Here is a tiny trained network, its code and every weight. The questions are about switching its units off for an input and a class, where a switched-off unit gives its printed mean instead of its output.

import numpy as np


def w(rows, s, z=0):
    codes = np.array(rows[::2]) - 128.0
    scale = np.full(codes.shape[1], s)
    scale[-1] = z or s
    return codes * scale


def norm(h):
    return h / np.sqrt((h * h).mean(-1, keepdims=True) + 1e-5)


def f(y):
    return y / 2 * (1 + np.tanh(0.7978845608 * (y + 0.044715 * y**3)))


def log_softmax(a):
    a = a - a.max(-1, keepdims=True)
    return a - np.log(np.exp(a).sum(-1, keepdims=True))


def net(x, mask):
    res = np.array(x, float).reshape(1, 8) / 4 @ E
    u = 0
    for l in range(3):
        y = f(norm(res) @ A[l][:, :-1].T + A[l][:, -1])
        res = res + np.where(mask[u : u + 12], y, B[l][:, -1]) @ B[l][:, :-1]
        u += 12
    return log_softmax(norm(res)[-1] @ U[:, :-1].T + U[:, -1])


A, B = {}, {}
E = w([
[15,149,171,175,103],'x0',
[123,120,119,131,140],'x1',
[93,111,33,52,64],'x2',
[130,126,135,127,120],'x3',
[128,134,121,130,134],'x4',
[145,84,80,252,53],'x5',
[127,126,129,128,128],'x6',
[128,126,127,129,131],'x7',
],0.0042)
A[0] = w([
[208,105,78,250,80,62],'0.n0',
[120,196,175,117,181,131],'0.n1',
[77,98,80,54,102,148],'0.n2',
[2,170,148,107,139,101],'0.n3',
[141,112,60,99,98,80],'0.n4',
[207,111,155,122,158,151],'0.n5',
[182,216,167,108,81,149],'0.n6',
[17,132,66,24,56,6],'0.n7',
[10,156,166,173,86,181],'0.n8',
[121,123,19,139,37,2],'0.n9',
[51,155,111,90,148,66],'0.n10',
[91,154,115,31,112,72],'0.n11',
],0.0056,0.0017)
B[0] = w([
[172,162,206,151,80,253],'0.n0',
[88,54,138,120,124,177],'0.n1',
[148,183,100,91,134,186],'0.n2',
[91,119,205,118,93,206],'0.n3',
[105,99,130,82,123,155],'0.n4',
[94,155,105,119,183,171],'0.n5',
[125,114,123,124,173,141],'0.n6',
[162,249,132,134,132,218],'0.n7',
[73,120,132,182,159,247],'0.n8',
[91,53,102,114,109,199],'0.n9',
[154,133,176,119,106,150],'0.n10',
[180,151,122,122,138,172],'0.n11',
],0.013,0.0031)
A[1] = w([
[147,89,129,57,174,24],'1.n0',
[57,105,68,112,180,96],'1.n1',
[114,188,159,87,150,52],'1.n2',
[164,47,54,119,97,94],'1.n3',
[112,18,62,108,70,127],'1.n4',
[191,186,61,149,139,102],'1.n5',
[159,19,99,106,227,38],'1.n6',
[210,154,116,171,142,6],'1.n7',
[59,138,82,93,2,155],'1.n8',
[92,85,177,111,81,84],'1.n9',
[192,58,64,48,73,84],'1.n10',
[57,151,39,222,82,113],'1.n11',
],0.0072,0.0013)
B[1] = w([
[135,133,57,171,205,173],'1.n0',
[140,132,121,50,201,141],'1.n1',
[140,159,180,157,55,194],'1.n2',
[101,160,159,131,34,165],'1.n3',
[167,225,159,98,47,179],'1.n4',
[71,28,142,126,110,180],'1.n5',
[158,244,203,160,203,206],'1.n6',
[170,67,156,102,123,149],'1.n7',
[125,248,80,145,182,251],'1.n8',
[99,91,94,111,181,186],'1.n9',
[89,57,83,148,2,241],'1.n10',
[133,188,17,191,210,226],'1.n11',
],0.0093,0.0022)
A[2] = w([
[136,92,184,120,89,141],'2.n0',
[80,99,146,173,165,139],'2.n1',
[212,132,96,143,59,88],'2.n2',
[166,56,88,8,129,41],'2.n3',
[201,60,184,90,115,56],'2.n4',
[207,91,159,150,161,80],'2.n5',
[80,105,77,106,62,65],'2.n6',
[89,140,130,113,176,75],'2.n7',
[128,195,69,51,109,26],'2.n8',
[158,181,63,140,174,87],'2.n9',
[51,162,181,118,96,7],'2.n10',
[47,36,187,37,138,18],'2.n11',
],0.011,0.0019)
B[2] = w([
[95,146,81,155,145,186],'2.n0',
[166,99,101,126,73,247],'2.n1',
[120,95,113,60,176,247],'2.n2',
[251,106,196,182,172,178],'2.n3',
[143,84,37,137,159,180],'2.n4',
[76,119,109,74,132,199],'2.n5',
[133,179,115,65,119,192],'2.n6',
[130,133,129,84,125,181],'2.n7',
[146,72,155,202,126,254],'2.n8',
[74,124,152,86,152,207],'2.n9',
[173,133,154,90,111,208],'2.n10',
[27,49,193,113,88,190],'2.n11',
],0.017,0.0034)
U = w([
[99,162,162,45,242,136],'0',
[115,38,26,108,182,143],'1',
[239,69,176,136,163,181],'2',
[147,168,59,37,12,53],'3',
[48,37,207,100,79,167],'4',
[118,75,110,248,64,116],'5',
[145,230,217,116,79,155],'6',
[31,229,75,186,141,5],'7',
],0.013,0.0021)

Each question gives the input, the list of numbers given to net, and the class t.
The units are the neurons (one row each of A and B). Each row of codes is followed by its name. A weight is (code - 128) times the scale printed after its matrix; where a second scale follows, it is the last column's (A, B and U).
mask holds one flag per neuron, layer by layer. A switched-off neuron (its flag False) gives its mean, the last column of its row in B, instead of its output. The means were averaged over made-up inputs and are rounded, as every weight is.
A unit's drop is (log p(t) with every unit on - log p(t) with that unit switched off) / (log p(t) with every unit on - log p(t) with every unit switched off).
The circuit of an input: a set's keep is (log p(t) with only the set's units on - log p(t) with every unit switched off) / (log p(t) with every unit on - log p(t) with every unit switched off). Starting from the 12 units with the biggest drops (on a tie, the unit counted first), units are removed one at a time, each time the one whose removal leaves the highest keep (on an exact tie, the one counted first), for as long as the keep stays at least 0.8.
units of the circuit, in order: the units of the circuit, biggest drop first
unit that matters most: the unit with the biggest drop
k most important neurons: the k neurons with the biggest drops, biggest first
top k neurons in layer l: the k neurons of layer l with the biggest drops, biggest first
drop of u: that unit's drop, to one decimal
input [-6,-2,5,-2,5,0,4,-8], class 2: units of the circuit, in order -> [2.n3; 0.n0]
input [8,5,3,-7,-1,0,-3,1], class 6: 2 most important neurons -> [0.n3; 2.n10]
input [1,-4,-7,2,-5,-8,-5,0], class 4: 4 most important neurons -> [2.n11; 0.n1; 1.n8; 1.n11]
input [5,-6,1,8,-5,6,-2,6], class 7: units of the circuit, in order -> [1.n8]
input [-7,5,8,-7,-3,-1,-8,-7], class 2: top 2 neurons in layer 2 -> [2.n3; 2.n8]
input [-6,2,1,-5,-1,-3,8,0], class 2: 3 most important neurons -> [0.n8; 2.n3; 1.n10]
input [5,-3,-6,-4,3,1,6,-5], class 5: top 3 neurons in layer 0 -> [0.n8; 0.n4; 0.n9]
input [-1,-1,1,6,-8,8,5,-8], class 3: 2 most important neurons -> [0.n9; 0.n7]
input [1,-6,-2,-2,-8,-7,4,-2], class 4: units of the circuit, in order -> [2.n11; 0.n1]
input [4,-8,-7,7,0,1,-6,0], class 5: top 3 neurons in layer 2 -> [2.n1; 2.n2; 2.n9]
input [0,8,-2,-3,-7,0,0,5], class 0: 2 most important neurons -> [0.n0; 0.n3]
input [1,5,5,-7,4,3,4,6], class 7: 2 most important neurons -> [1.n8; 0.n7]
input [1,1,-7,-7,8,-2,2,-1], class 4: top 3 neurons in layer 2 -> [2.n11; 2.n1; 2.n2]
input [4,-8,5,-2,4,2,-6,-8], class 7: 2 most important neurons -> [0.n9; 1.n11]
input [-5,6,-5,7,3,2,-8,7], class 1: most important neuron -> [2.n4]
input [-3,3,-5,-1,3,0,3,-1], class 0: top 3 neurons in layer 0 -> [0.n7; 0.n5; 0.n1]
input [-1,2,1,-8,-7,-2,-1,7], class 2: 2 most important neurons -> [2.n3; 0.n0]
input [-7,-7,0,-5,-6,7,-3,-5], class 1: 2 most important neurons -> [0.n0; 2.n4]
input [-7,-1,-5,7,-5,-1,0,1], class 0: 2 most important neurons -> [1.n6; 0.n5]
input [1,-4,-3,-8,2,1,-3,-2], class 5: unit that matters most -> 2.n2
input [-1,-6,0,8,-4,7,8,-7], class 1: 2 most important neurons -> [0.n0; 2.n2]
input [-6,-3,-6,-4,-8,-1,0,1], class 0: drop of 1.n6 -> 0.1
input [-3,7,3,3,-4,-1,5,-2], class 2: drop of 2.n3 -> 0.8
input [0,-6,-6,6,5,3,8,-4], class 1: drop of 2.n5 -> 0.2
input [5,-7,6,-8,1,-7,2,-6], class 6: drop of 1.n7 -> 0.0
input [2,-5,4,-4,6,-7,-5,0], class 6: top 2 neurons in layer 0 -> [0.n7; 0.n3]
input [-1,1,-1,3,3,4,5,7], class 1: most important neuron -> [0.n0]
input [0,-8,-2,-7,-4,7,8,2], class 1: top 3 neurons in layer 2 -> [2.n2; 2.n5; 2.n8]
